Below are the code and all the weights of a small trained network. Each question names an input and a class and asks about switching units off, where a switched-off unit gives its printed mean instead of its output.

import numpy as np


def w(rows, s, z=0):
    codes = np.array(rows[::2]) - 128.0
    scale = np.full(codes.shape[1], s)
    scale[-1] = z or s
    return codes * scale


def f(y):
    return y / 2 * (1 + np.tanh(0.7978845608 * (y + 0.044715 * y**3)))


def log_softmax(a):
    a = a - a.max(-1, keepdims=True)
    return a - np.log(np.exp(a).sum(-1, keepdims=True))


def net(x, mask):
    res = np.array(x, float).reshape(1, 5) / 4 @ E
    y = f(res @ A[0][:, :-1].T + A[0][:, -1])
    res = res + np.where(mask, y, B[0][:, -1]) @ B[0][:, :-1]
    return log_softmax(res[-1] @ U[:, :-1].T + U[:, -1])


A, B = {}, {}
E = w([
[149,196,187,221,164,126],'x0',
[182,115,77,125,198,100],'x1',
[141,166,207,83,149,4],'x2',
[208,43,193,157,171,165],'x3',
[208,201,80,149,37,125],'x4',
],0.012)
A[0] = w([
[111,189,146,100,128,54,41],'n0',
[38,120,191,144,134,110,204],'n1',
[123,168,123,89,203,75,181],'n2',
[248,143,195,180,184,59,158],'n3',
[137,114,187,103,147,99,112],'n4',
[103,100,115,120,167,92,127],'n5',
[159,197,146,166,45,75,205],'n6',
[213,161,118,163,110,130,136],'n7',
[28,139,155,87,135,91,253],'n8',
[119,162,88,140,48,151,138],'n9',
[124,188,78,122,78,125,174],'n10',
[214,113,116,151,185,88,128],'n11',
[99,45,58,80,157,160,181],'n12',
[156,60,124,120,246,182,136],'n13',
[51,159,105,45,143,60,137],'n14',
[158,44,143,117,59,170,138],'n15',
[95,120,68,82,179,134,103],'n16',
[111,185,51,115,85,157,169],'n17',
[108,92,149,89,48,97,160],'n18',
[52,168,202,178,139,157,113],'n19',
[128,116,46,155,109,189,131],'n20',
[190,124,143,132,177,85,113],'n21',
[172,209,162,158,89,31,170],'n22',
[100,94,184,178,184,134,198],'n23',
[135,48,127,100,100,183,119],'n24',
[63,139,93,89,136,54,116],'n25',
[153,126,51,159,118,135,173],'n26',
],0.012,0.006)
B[0] = w([
[126,141,106,88,154,61,182],'n0',
[92,162,163,124,106,104,199],'n1',
[161,122,154,117,132,87,190],'n2',
[174,146,153,83,221,143,253],'n3',
[166,155,172,107,100,126,173],'n4',
[142,114,176,137,108,95,157],'n5',
[133,177,44,105,193,112,225],'n6',
[148,157,73,115,189,177,189],'n7',
[96,148,145,133,87,39,215],'n8',
[149,169,92,125,42,180,186],'n9',
[162,161,76,153,77,131,191],'n10',
[189,99,189,140,175,160,192],'n11',
[75,56,143,152,100,138,204],'n12',
[123,64,211,154,138,184,221],'n13',
[138,71,86,158,76,2,207],'n14',
[82,128,110,70,138,164,186],'n15',
[143,62,122,187,83,100,159],'n16',
[162,131,102,166,36,142,194],'n17',
[137,123,99,56,76,109,175],'n18',
[57,223,181,152,111,125,184],'n19',
[143,117,75,177,118,232,188],'n20',
[190,116,159,128,140,133,182],'n21',
[143,151,81,112,190,88,231],'n22',
[101,151,209,127,132,156,205],'n23',
[74,97,106,87,115,152,183],'n24',
[149,86,89,164,78,51,185],'n25',
[146,140,105,182,121,172,171],'n26',
],0.011,0.018)
U = w([
[61,103,116,4,92,161,244],'0',
[151,180,82,156,74,185,150],'1',
[72,73,123,169,133,194,3],'2',
[152,114,198,102,166,157,153],'3',
[30,206,188,154,109,131,123],'4',
[120,155,106,102,129,55,36],'5',
[160,180,105,101,201,139,203],'6',
[101,55,123,174,86,80,140],'7',
],0.013,0.0021)

Each question gives the input, the list of numbers given to net, and the class t.
The units are the neurons (one row each of A and B). Each row of codes is followed by its name. A weight is (code - 128) times the scale printed after its matrix; where a second scale follows, it is the last column's (A, B and U).
mask holds one flag per neuron, in row order. A switched-off neuron (its flag False) gives its mean, the last column of its row in B, instead of its output. The means were averaged over made-up inputs and are rounded, as every weight is.
A unit's drop is (log p(t) with every unit on - log p(t) with that unit switched off) / (log p(t) with every unit on - log p(t) with every unit switched off).
top k neurons: the k neurons with the biggest drops, biggest first
drop of u: that unit's drop, to one decimal
input [6,-8,-6,7,-1], class 4: top neuron => [n19]
input [-7,5,1,6,-1], class 3: top 2 neurons => [n11, n20]
input [-1,4,-2,-1,-2], class 2: top 2 neurons => [n14, n8]
input [-8,1,0,6,-8], class 2: top 3 neurons => [n13, n12, n16]
input [3,1,3,-4,-8], class 4: top 2 neurons => [n19, n1]
input [-7,0,3,8,3], class 0: top 3 neurons => [n15, n24, n18]
input [-8,-1,-7,4,3], class 2: top 2 neurons => [n20, n12]
input [7,-4,0,-3,2], class 6: top 2 neurons => [n6, n22]
input [-6,4,-8,5,7], class 2: top 2 neurons => [n12, n24]
input [5,-3,4,-8,-8], class 5: top 2 neurons => [n14, n25]
input [8,-6,0,6,-4], class 4: drop of n19 => 1.7
input [5,-3,5,2,-7], class 4: drop of n19 => 0.2
input [-8,0,0,0,-3], class 7: drop of n1 => 0.0
input [-4,-4,-7,5,1], class 2: top neuron => [n20]
